Here is a tiny trained network, its code and every weight. The questions are about switching its units off for an input and a class, where a switched-off unit gives its printed mean instead of its output.

import numpy as np


def w(rows, s, z=0):
    codes = np.array(rows[::2]) - 128.0
    scale = np.full(codes.shape[1], s)
    scale[-1] = z or s
    return codes * scale


def norm(h):
    return h / np.sqrt((h * h).mean(-1, keepdims=True) + 1e-5)


def f(y):
    return np.maximum(y, 0)


def log_softmax(a):
    a = a - a.max(-1, keepdims=True)
    return a - np.log(np.exp(a).sum(-1, keepdims=True))


def net(x, mask):
    res = np.array(x, float).reshape(1, 7) / 4 @ E
    u = 0
    for l in range(4):
        y = f(norm(res) @ A[l][:, :-1].T + A[l][:, -1])
        res = res + np.where(mask[u : u + 8], y, B[l][:, -1]) @ B[l][:, :-1]
        u += 8
    return log_softmax(norm(res)[-1] @ U[:, :-1].T + U[:, -1])


A, B = {}, {}
E = w([
[123,126,129,150,123,130,127,140,111,132,149],'x0',
[105,154,138,122,62,55,120,61,135,99,140],'x1',
[151,144,168,148,1,220,163,136,203,119,109],'x2',
[88,172,160,38,129,144,67,176,134,82,159],'x3',
[132,62,100,29,75,115,199,131,103,165,169],'x4',
[61,101,63,145,138,136,129,105,215,151,152],'x5',
[118,128,153,129,124,124,127,129,127,145,131],'x6',
],0.0093)
A[0] = w([
[163,136,123,87,53,202,140,113,129,154,137,44],'L0N0',
[115,77,71,118,215,149,67,114,148,147,239,159],'L0N1',
[108,147,135,143,111,211,152,128,209,124,166,68],'L0N2',
[87,139,63,104,124,129,133,63,117,65,101,251],'L0N3',
[132,170,101,67,73,132,206,177,69,202,164,83],'L0N4',
[142,191,193,240,182,162,46,133,173,62,39,27],'L0N5',
[157,50,193,113,226,250,197,171,151,136,113,89],'L0N6',
[83,109,201,122,246,52,163,153,3,147,104,188],'L0N7',
],0.0053,0.0029)
B[0] = w([
[142,127,173,162,209,67,213,141,119,114,223,164],'L0N0',
[103,155,157,95,189,68,160,129,163,187,161,205],'L0N1',
[133,131,169,145,211,59,146,155,180,111,202,170],'L0N2',
[79,136,200,184,122,77,153,136,85,204,219,193],'L0N3',
[60,56,138,86,134,104,138,115,115,90,43,189],'L0N4',
[61,2,120,100,104,184,205,107,41,95,161,230],'L0N5',
[107,119,74,132,88,116,93,191,120,196,52,196],'L0N6',
[187,185,101,109,160,121,208,102,172,86,138,255],'L0N7',
],0.0078,0.0064)
A[1] = w([
[119,178,131,30,143,188,70,192,126,122,202,108],'L1N0',
[150,95,180,149,43,179,151,232,175,106,65,145],'L1N1',
[139,131,190,122,71,61,68,47,96,130,158,5],'L1N2',
[33,192,99,27,120,140,32,226,148,16,195,37],'L1N3',
[103,87,75,39,130,201,141,29,211,172,159,73],'L1N4',
[184,82,30,253,143,97,161,123,160,146,66,172],'L1N5',
[99,189,175,239,216,181,34,78,121,91,75,104],'L1N6',
[148,125,69,167,60,104,153,52,85,167,94,66],'L1N7',
],0.0067,0.0015)
B[1] = w([
[129,110,127,230,119,150,170,45,110,224,60,200],'L1N0',
[169,206,97,100,204,127,156,88,115,95,193,221],'L1N1',
[110,176,21,186,72,101,124,131,85,109,122,179],'L1N2',
[220,41,206,145,88,97,74,42,150,229,102,233],'L1N3',
[73,122,177,171,157,149,73,158,106,60,156,190],'L1N4',
[141,107,255,71,101,103,54,107,158,197,141,254],'L1N5',
[90,43,58,7,103,220,125,63,86,65,169,186],'L1N6',
[115,115,201,141,105,175,14,83,105,158,127,195],'L1N7',
],0.0079,0.0056)
A[2] = w([
[159,165,82,130,237,177,98,210,138,178,89,69],'L2N0',
[167,160,202,145,19,213,125,147,203,73,142,253],'L2N1',
[116,47,119,97,174,202,173,247,139,163,69,146],'L2N2',
[175,124,84,158,198,245,63,215,127,222,35,113],'L2N3',
[80,32,113,68,144,60,145,133,71,189,132,136],'L2N4',
[254,155,160,159,98,106,97,154,21,85,58,104],'L2N5',
[143,173,121,137,98,159,117,104,36,66,22,119],'L2N6',
[68,193,61,180,43,54,111,107,145,64,66,100],'L2N7',
],0.0069,0.002)
B[2] = w([
[142,160,144,136,105,43,105,127,108,88,145,156],'L2N0',
[173,147,82,140,201,114,146,113,93,113,100,179],'L2N1',
[127,175,115,164,35,125,78,122,74,66,162,187],'L2N2',
[140,153,104,121,11,81,124,96,121,150,190,176],'L2N3',
[157,128,129,144,114,199,122,101,130,74,93,254],'L2N4',
[85,105,116,124,153,140,130,206,194,178,77,181],'L2N5',
[93,112,126,89,104,130,145,219,145,202,122,158],'L2N6',
[168,168,72,139,63,91,69,146,112,95,214,148],'L2N7',
],0.011,0.0089)
A[3] = w([
[124,70,105,68,91,144,208,158,116,138,117,125],'L3N0',
[170,209,134,183,121,199,210,154,218,118,165,106],'L3N1',
[107,81,111,84,83,206,181,85,145,28,114,41],'L3N2',
[9,79,117,212,134,92,67,60,206,85,185,173],'L3N3',
[140,133,142,84,140,110,173,253,158,101,48,87],'L3N4',
[46,96,106,195,142,144,82,190,255,131,144,4],'L3N5',
[183,108,157,190,53,170,205,148,142,58,143,13],'L3N6',
[210,91,155,169,115,186,145,104,193,134,128,82],'L3N7',
],0.0079,0.0023)
B[3] = w([
[12,58,122,172,186,161,70,186,181,109,206,173],'L3N0',
[145,211,81,117,214,30,191,135,127,82,123,154],'L3N1',
[67,34,13,41,169,247,36,113,28,104,150,189],'L3N2',
[172,166,123,104,104,176,168,247,132,95,66,254],'L3N3',
[16,222,118,189,140,158,161,174,254,159,106,154],'L3N4',
[49,149,90,105,144,167,203,255,172,237,70,148],'L3N5',
[134,112,161,93,190,75,82,75,131,29,121,185],'L3N6',
[102,93,139,120,171,80,96,49,109,187,107,182],'L3N7',
],0.0067,0.0091)
U = w([
[91,45,97,88,142,189,113,93,71,62,176,147],'0',
[179,194,116,125,254,71,174,77,119,95,185,93],'1',
[164,180,103,156,11,84,101,129,106,120,204,232],'2',
[178,78,189,147,129,143,107,60,141,228,117,2],'3',
[89,159,111,130,138,154,167,234,164,181,138,190],'4',
],0.014,0.00078)

Each question gives the input, the list of numbers given to net, and the class t.
The units are the neurons (one row each of A and B). Each row of codes is followed by its name. A weight is (code - 128) times the scale printed after its matrix; where a second scale follows, it is the last column's (A, B and U).
mask holds one flag per neuron, layer by layer. A switched-off neuron (its flag False) gives its mean, the last column of its row in B, instead of its output. The means were averaged over made-up inputs and are rounded, as every weight is.
A unit's drop is (log p(t) with every unit on - log p(t) with that unit switched off) / (log p(t) with every unit on - log p(t) with every unit switched off).
The circuit of an input: a set's keep is (log p(t) with only the set's units on - log p(t) with every unit switched off) / (log p(t) with every unit on - log p(t) with every unit switched off). Starting from the 12 units with the biggest drops (on a tie, the unit counted first), units are removed one at a time, each time the one whose removal leaves the highest keep (on an exact tie, the one counted first), for as long as the keep stays at least 0.8.
units of the circuit, in order: the units of the circuit, biggest drop first
k most important neurons: the k neurons with the biggest drops, biggest first
drop when u is switched off: that unit's drop, to one decimal
input [6,8,-7,4,2,3,-8], class 2: units of the circuit, in order	[L1N2, L2N7, L0N5]
input [2,8,-8,7,-8,-4,-2], class 0: units of the circuit, in order	[L1N6]
input [7,5,4,4,-6,-7,-2], class 4: 2 most important neurons	[L2N6, L2N5]
input [6,-6,8,0,-2,8,8], class 1: units of the circuit, in order	[L3N1, L2N1]
input [-1,-1,3,8,4,-8,0], class 3: 3 most important neurons	[L1N3, L1N0, L3N3]
input [-4,-3,3,-2,5,-8,2], class 4: units of the circuit, in order	[L2N5, L3N4]
input [-6,-5,-4,-2,-2,1,-1], class 2: units of the circuit, in order	[L0N6, L2N3]
input [4,4,8,-1,8,-1,-3], class 0: 3 most important neurons	[L0N4, L3N2, L0N7]
input [-6,-3,4,-3,0,6,3], class 4: 2 most important neurons	[L3N5, L0N7]
input [8,-7,5,-4,1,0,-1], class 2: 2 most important neurons	[L0N6, L2N3]
input [6,8,-5,5,-6,7,-8], class 2: units of the circuit, in order	[L2N7, L3N3]
input [-6,0,4,-4,-7,6,-5], class 0: 2 most important neurons	[L1N6, L2N5]
input [-6,-7,6,2,-4,-2,5], class 2: 2 most important neurons	[L0N6, L2N2]
input [-3,0,3,7,0,-4,1], class 3: units of the circuit, in order	[L1N3]
input [-1,-4,2,-1,-1,-5,-3], class 4: 4 most important neurons	[L2N5, L1N1, L0N1, L2N6]
input [-1,7,-2,3,-4,8,-4], class 4: 2 most important neurons	[L3N3, L3N5]
input [-4,-6,-1,-7,-2,8,-7], class 4: 4 most important neurons	[L1N5, L1N3, L3N5, L3N3]
input [-2,-8,3,-1,6,-8,7], class 2: 2 most important neurons	[L2N2, L0N6]
input [-1,-8,-6,5,0,7,7], class 2: 2 most important neurons	[L2N3, L2N0]
input [-8,-4,1,6,-2,1,2], class 3: units of the circuit, in order	[L1N3]
input [0,5,-3,-4,4,-6,1], class 4: 2 most important neurons	[L2N5, L0N5]
input [3,-7,1,-3,-8,1,-6], class 0: 3 most important neurons	[L1N6, L0N5, L3N2]
input [5,8,0,-7,-8,1,2], class 0: 2 most important neurons	[L1N6, L0N5]
input [-5,-7,6,5,-8,-5,-1], class 0: drop when L0N5 is switched off	1.4
input [3,4,-5,2,-3,6,8], class 4: drop when L2N1 is switched off	0.2
input [-4,-8,2,8,6,-2,4], class 2: drop when L2N3 is switched off	0.5
input [4,-1,7,-4,0,5,-5], class 1: drop when L2N6 is switched off	0.0
input [5,5,-7,4,-6,8,-2], class 4: units of the circuit, in order	[L3N3]
